Each row is followed by its class.
[ -4 -30  14   8   0   0  -9 -11   6  -6   0 -34  12  11 -13  27  19  37
  41  -7  -7 -30   1  -2 -24   4  11  35 -34   8  71  -9  16   2] | mamev
[ -9  -4 -24  -2   2   0   2  10  25  20  24  -5   4 -16 -13  21   4  -1
 -23 -12  -4  18   0 -11  -3  -4  -1  -1  -2 -10   0  19 -12  18] | Gov
[  4   9 -19   5  -8   2  -2  16   9   7   6  25  -9   6 -23  -9   5   8
  -2  11  19  16  -5 -15  25  -6 -10 -13  16   4  -2   2   0  16] | Fofuz
[  9  12 -28  20  32   2  44  -2  24  24  -8 -65  24 -40  13  14 -11  56
  10 -19   2 -15  63 -20  27 -11  41  -9 -12 -55  26  18   3  -7] | putu
[  3 -26   6  -1  17   4  -8   5 -11  14  -2 -34   5  -5 -14  17  17  33
  39  -4  -9 -17   6  -5 -29   2  13  -5 -30   6  65 -16   9  -6] | bopib
[-14 -31  11 -36  22  -1   0  15  51  13  26 -38 -13   5 -18  15   7  20
  24 -17 -26 -25  48 -30  -1  -5  13  23   3 -17  31 -15 -11 -15] | Rane
[  3 -24 -34   2  31   3  15 -12  -2 -13   2 -17 -21   6  30  13  22  42
  -3  18  20 -16  19  -5  12  -7  21 -30 -11  -8  35   1   1  -1] | sov
[ 32  21  52   0 -37  -4  27  15  32 -23   6  15  15  17 -10  20 -19  35
  -3 -10   9  -3   3  14  38  -7  17   2  15 -19 -36 -37  -5 -19] | gat
[-11   8 -13 -45  35   8  23  47  25 -16   8  -7   8 -30   9   0   9  35
  18 -30 -28 -27 -20  -5  26  -8   5 -60   4  -2  48 -18  11  -6] | buzuf
[-15   4  -3   6  20 -10  -8  38 -26  11 -12 -26  15 -26  12  -5  17  27
  18   1 -14 -10   2  10 -21   4  17   7  -6  -3  85  -6  15 -17] | nozor
[  3 -44 -24 -11  28  -4  -1   9   4  -1   8 -30 -12 -11  14  12  17  31
  11  -6 -16 -19  30   1  10   4  31 -47 -28 -15  16 -14  -6  -5] | putu
[ 14  11  57  26 -18 -18  -5  17  15   3  19  24 -19  29 -11  27 -30  16
  -7  21  24  11  20 -28  15   3  22  10  34  -6 -10 -11   5  -7] | sov
[ -2  50  20  59  -6 -15  11 -35 -22  38  29  63  -2 -16  -4   0 -19 -53
 -96  21  43  44  31  12 -30  -9  22  -2  28 -47 -64  30  -2  19] | sov
[  7  17  35  15 -34  -9   3 -10  15   0   4   2  -3  15   7  -3 -18 -13
  13   6   2  10  22   9  -9   6  -6  27  13  -2  -4  -8  -1  -2] | buzuf
[ -2  16 -13   4  34   8  -9  -7   5  15 -10 -24   2  -7 -12   2   8 -13
  27  -8  -8 -17   0 -16  -5   5  -6  -5 -28  -6  51 -10  19 -16] | Fofuz
[ 17  14 -21 -13 -19  12   2  37  83  -1  -5   9   3  19 -23  -7  -9  51
 -50 -52  13  24 -23 -15  68  -2  16   4  35   6 -33   2 -14 -23] | nozor
[-11 -30  10  27 -33   6 -31 -58  -6  -2 -43 -34  18   3 -42 -13  22  -1
  36 -26  46 -17  34 -38  30  23  26 -60 -82   0  49 -42  22  -7] | mamev
[-20 -43   5  16  32  15   2 -39 -17  23  -4  16 -17  -2  -6  28  23 -15
  17 -24   7 -22  46 -19  -5   6  22 -64 -27  22  53  11  20   6] | bopib
[ 23 -16  16   5 -19  -7  29 -11  -3 -27  23   8  -2   2   3  13   4   4
  -5  10  14 -31  10  -1  11 -11  10 -14  18  -8 -11   5  -6  25] | buzuf
[ -7  30  19 -20  -9   6 -43  37   9  23 -18  -4  -6  13  12 -15  11  19
  35 -18 -14   5 -61  17  -6   2 -56   9 -13  33  40 -18  -3 -24] | gat
[-17   0   8  19 -31  -3  30  19  45  -1  10 -32  14  -7  22 -23   2   9
 -10  14 -25 -28  -4  51  -4  -9   1  54  32 -17 -17  15  -7 -24] | Rane
[ 36  -3   4 -21 -19  -7  44 -28 -22 -29 -17  10 -15  11   6 -38   8  15
   9  32  39   4  19   5  38 -29   0 -39   0  -7 -18 -20 -22  -5] | buzuf
[ -9  -7   7   0 -16  -4   1  -2  25  -6  12   7  -6   7  -1  -7  -4   6
   2  -3  -2   8 -18  -4   0  -2  -6  -1  17  15 -28  23  -8   2] | napuv
[-19 -26 -14   3  17  18  35   5  44   2   7  26  10  -1 -23  41  15  50
 -29 -23  17  30  82 -10  42   1  65 -17   4 -24 -15  20 -12  22] | Rane
[-28  15   6  13  10   0  39 -11   3  12  -4  22  11 -20   0  12  15   4
 -14 -22  10  16   2  14  -1  -6  19 -39  -8  -3 -17  46  -3 -16] | napuv
[  6   1  -8 -18  21   8  49  28  -5 -17 -26  -6  25 -29  24 -14  22  71
  -6 -23   5  -4 -10  21  46 -28  37 -44  -3  -3  18   4   4 -23] | napuv
[ 26 -52 -11   4  36  32  -2 -17  -8 -49   2  13  -6  20  24  40  -6   8
  26   2  -3 -43  37 -33  51   9  37 -34 -15 -11  27 -18  24  15] | putu
[  4 -48 -22  24 -11  -1  15  18  10 -13  19 -41  -7  17  42  50  33  43
  -2  11   6 -39  24  29  19   7  29  19 -16   6  22  29 -24  -9] | Gov
[ 31 -12  36  25 -23   9   2 -40  -6  -8  -7  -1   1  21  -2   1  -7 -49
  14  16   7 -29  14   8  -2  14   0  13   2 -12  26  -6  -1   8] | putu
[-12  -8 -19  -6  42  18 -19  36 -46  22  24  36 -21  10  72  30  21 -38
  43   0 -13 -19   4  38 -17  16 -11  20  -9   6  70  19 -13 -36] | nozor
[-23 -14 -19  23  10  22  34  10  -2  29  18  13  25 -36   7 -12  14  -2
 -28 -13   5 -15  -5  19  40 -19  21 -29  34  -7   0  23  10  32] | zef
[-13  -4  -5 -25 -12  -3  -2  51  33 -22   0 -20   0  -4  12 -30   4  44
  -1  17 -21   2  14  20   9  -3  14  15  15  -9  12 -20  -3 -16] | Rane
[  1 -33 -33 -17  60  12  21  13 -12 -25  28 -26 -20   4  27  87  27  48
  30   6   4 -59  23 -23  12   1  14 -37 -48   5  37  52 -27   1] | Gov
[ 16 -18   3  11  -9   6  31  -3  12  10   3 -20  27 -20 -34  14   5  27
  -2 -14   8 -12  10  -9   4  -8  31  -5   4 -18  18  -4   2  13] | bopib
[  9  17  43   1 -18  -5 -31  26 -50  37  19   6   2   9  -1  18   8  29
  62  14  13  -6 -14  -2 -28 -16 -47  27  -9   4  33 -18 -22  27] | gat
[ 20 -53 -13  -2  17   8  19   8 -28  -3   1  -7  -1  -2   6  65  27  51
  22  -7  19  -8  30 -15  29  -8  29 -27 -35  11  28  21 -18  26] | Gov
[  2 -34  10  42 -11   3 -17  36   0  18  36  -2  11  16  -9 107  33  49
   1 -43  38 -28  45 -36  40  23  55   6 -26 -13  -4  41 -19  12] | buzuf
[ -8   1 -45  29 -19   4  18  28  -9  35  30  27  26 -25 -26  -1  27 -17
 -20   9  25  13 -10   5  27  -7   7   6  24 -34 -15  17 -15  31] | Fofuz
[ 21  60  37   9 -42 -10 -11  85 -66  12  -2  61   5   9  15 -25 -20  76
 -10  59  10  89 -36  20 -21 -41 -42  96  61  16  27  -5  18  39] | ditu
[ 15 -77   6  -9  17  -2 -22 -27  10  -5 -31 -38 -29  -5  43 -22  25  10
  22 -38 -11 -54  30 -12  37  -3  14 -62  -5  36  96 -44  49  -3] | gat
[ 33  -4  34  27 -27   0  -4  -4 -21 -12  -6   9 -15  16  20 -29  -6 -21
 -20  24   9 -56 -34  11  24 -14 -22  -8  32  17  -7  15   3   5] | putu
[ -4 -19  -8   8  17 -10   9  14  28  41  55  29 -28  -3 -17  17  14 -11
 -69 -27   1  10 -36   0  15 -15   2 -21  21  -2 -61  28  -9 -10] | ditu
[-34   8 -27  -7   5  10  29  10  27  10 -22 -29  26 -12  -4  46  42  51
  30 -44   0   5   2  28  14  18   9 -40 -61  -5   6  16 -24 -30] | gat
[  6 -33 -39  -9   2   0  23  -9  -9 -12   3  -9  -7  -4  17  10  23  27
   2  16  13   0   7  -9  -1 -14   5  -2   5 -11  28   2   1  22] | sov
[ 10   2   0  -2  -8   7  -2   2   5  -5   8   8 -12   9 -10 -10  -1  -2
 -11   7   0   5 -44  -5   3  -4 -30   1  12  15   4   3   6  12] | ditu
[ 28 -33  -4 -13  14  16  -7  16 -10   7 -11 -20  15  -8 -10  14  21  23
  17 -17  -8 -22  -4  -9  10   1  11  -2  -8  -2  63  -7  -5  31] | putu
[ 19  23  29 -31  -3  -7 -27  55 -20   6   0  -8 -20   0  22 -12  -8  12
   6   1 -23   2 -27  21 -27   7 -30  11   2  26  41 -14  -3  -9] | ditu
[ 28 -39   2  38  29   8 -33 -34   6  -5   5 -30  -6   8  30   0   3  -6
 -34 -17  29 -65  67 -33  43   5  64  17 -16 -21  60 -10  38 -15] | mamev
[ 35   2  17  -9   3  10  16  -6   4  -3  -3  -1   5   0   2   2  -8 -22
 -13  -3   3 -11  -9   4  24 -11   3   1  -3  -4  16  -9  -7 -11] | Gov
[-14  18 -17  -4  36  12 -10  21  23  47   2 -11  20 -34  -8  -9  13  20
 -39 -43  -1  41   7  22   6   4  45 -34 -27 -26  23 -13  12 -17] | zef
[ 26  -5  25  24  -5  -8  20  10   2 -20   8  24  -3  17   4  35 -10  23
 -17  26  21  11   7  -1  14   2  40  16  23 -17   5   0  11  -6] | sov
[  1 -12   8   7   5   8   9  20 -29   4  14  -1   0   2   7  35  18   1
  24   1  -2 -20 -21  13   1  10  -6  -5 -21   6  23  10  -7  -6] | ditu
[  7   8   8  23  -2   7  16 -10 -30  -8   0 -12  -2  19  43  54  51  41
   0 -25  29 -51 -46  28 -19 -18 -12   4 -51  12   6  75  -8 -43] | napuv
[ -1 -32 -22   6  25  16 -26  -5   0  -4 -12 -37  -6   3  20  -2  13  -1
  18   1   0 -32  47  -8   8  28  35 -20 -33   2  63 -16   7 -21] | bopib
[ 11 -24   8  17 -16 -11   5  24  11   1  37  -5  -8   0   4 -12  15  10
 -17  10  10 -55 -36  -9  32 -19  -4  -2  48   6   1  13  -2  18] | buzuf
[ 11 -34  21  11   1 -13  20 -36  -9   6 -19 -48   4 -17   5  -8  24 -18
   8  -6  -6 -64   3   4   2 -13  -3   1   2   9  35   4   9  -3] | gat
[  2 -48  -2   7  19   8 -11  -9   7 -25   8 -18 -12  20  26  20  27  15
  10   2  -9 -57   2  10  24   5  13 -13 -14  13  14 -16   1  -6] | gat
[  2  -6  -1   3 -32 -12  -8  16  10  -7  17 -19 -28  19   8 -16  -9   8
  -2  28   8 -12   5 -29  18  -2 -28  29  33  11  -2   9   1   1] | ditu
[-15  -7  21  25 -36   6 -26 -33  21  -5  -4   5   8  23 -48   3  21 -12
 -27 -28  26 -31 -31 -15  14   8  -3 -19 -39  17 -22   4   1  -7] | mamev
[-12 -17   5  -8   3   6 -20 -20 -18  26 -10 -46  -2   2  -9   0  27   6
  40  -7  12  -2  23   2 -22  11   3 -22 -53   6  56 -12  -5  -3] | zef
[  0 -29  15  40   6   6 -17 -19  20 -11  16 -12 -14  29  22   3  19 -27
 -28  -5  22 -69  41 -20  57  14  40  -7   8  -8  26  -7  15 -23] | buzuf
[ 14  -6 -47 -28  -6  30  19  21  -9  11  -4   1  49 -13 -57   6   4  20
  47  14   7  51 -17  -9  10   3   6  31 -18 -27 -13 -15 -47  27] | bopib
[  2 -19  20  23 -14 -14  -3   0  31  16  10   4  -1  -1 -21  11  18   0
 -47 -29   4 -19 -29   2  25  -6   8 -13  16   9 -38  12   4  -7] | gat
[ 61 -11  10   1  11  30  37  31 -62 -36 -18   3  34  -9  10   0   5  52
  45  38  41 -48  -3  -2  64 -16  42 -26   0 -19  75 -28   1   7] | bopib
[  5  -8  -9  -9  38  29 -17  33 -26 -22   2   6   3  -2  44  35  18  35
  46 -10 -11 -50 -55  50  22  18  -6 -74 -57  26  -7  -8 -30  -7] | gat
[  4   7  32  35 -28  -4  16  -2   3  18  10 -15  13   6 -40  23   7   1
   8   9  29   2   3  -3   2  22  12   5  -6 -14  23   8 -13   9] | ditu
[  4  -8 -10   1 -26  -9  17  13   4   8   6  17  -8   1   1 -14   8  -3
 -17  15   4  12 -62  12   3 -20 -26  12  34   8 -27  12  -7  -1] | sov
[ 24 -32  -1 -32 -18  10   3  47 -11 -48 -11  -8   7  13  17   4  25  56
  43  -5 -11 -35 -49  27  15   0  -2 -17  -3  24  69 -38   0  -7] | nozor
[ 14 -11   3   5  17   2  31   2 -44  17 -13 -18  18 -20  -8   3  24  45
  22  12  10  -6   8   4 -15 -29  18   2 -17 -10  56  -2   9  -4] | bopib
[ 10 -26 -20 -39  27  21  24 -23  50 -14 -29 -64  12   1 -24  23  15  51
  46 -37 -14 -23 -15 -35   8  -1   0 -14 -28   3  77 -30   6   2] | sov
[-19  22  13  17 -28 -16  28 -18  28  14   4   2   4   0 -28   4   4  11
 -24 -12  27   6  21  13   2   0  15 -16 -22 -12 -40  25 -20 -26] | mamev
[ 28  -2  11 -19  38  10 -12  -5  -4  -4 -12 -43   3   0  -5  -3   0  17
   6  14   7 -16  52 -21   6   2  27   2 -21  -8  96 -32 -10  16] | Gov
[ -2  -7  19  -7  -9   6  -6  16   2   9  16   4  -1  13  -8  21  11   8
   8   5   6  17  20  22 -16  19  19   6  -2   3  32   2 -11  15] | zef
[ 30  48  58 -47 -46   8 -24 114 -27 -11 -45  35  34   4 -21 -20 -14  41
  86   4  -4  54 -76  17  37  19 -21  -2   0  32  60 -59 -12 -11] | buzuf
[-33   0  -8  14 -10 -20 -23   9 -22  27   5   7  -9  -9  -7   0  23 -11
 -17   2  23   6  30  -3 -12  12  12  -6 -30   0   2  35 -11 -16] | mamev
[  7 -17   4  14 -23 -16  -3   3  15   3  21   6 -13   2   3   1  13  -4
 -29  -2   6  -2  -6   7  -5   0   2   8  25   7  -9  21  -2  17] | buzuf
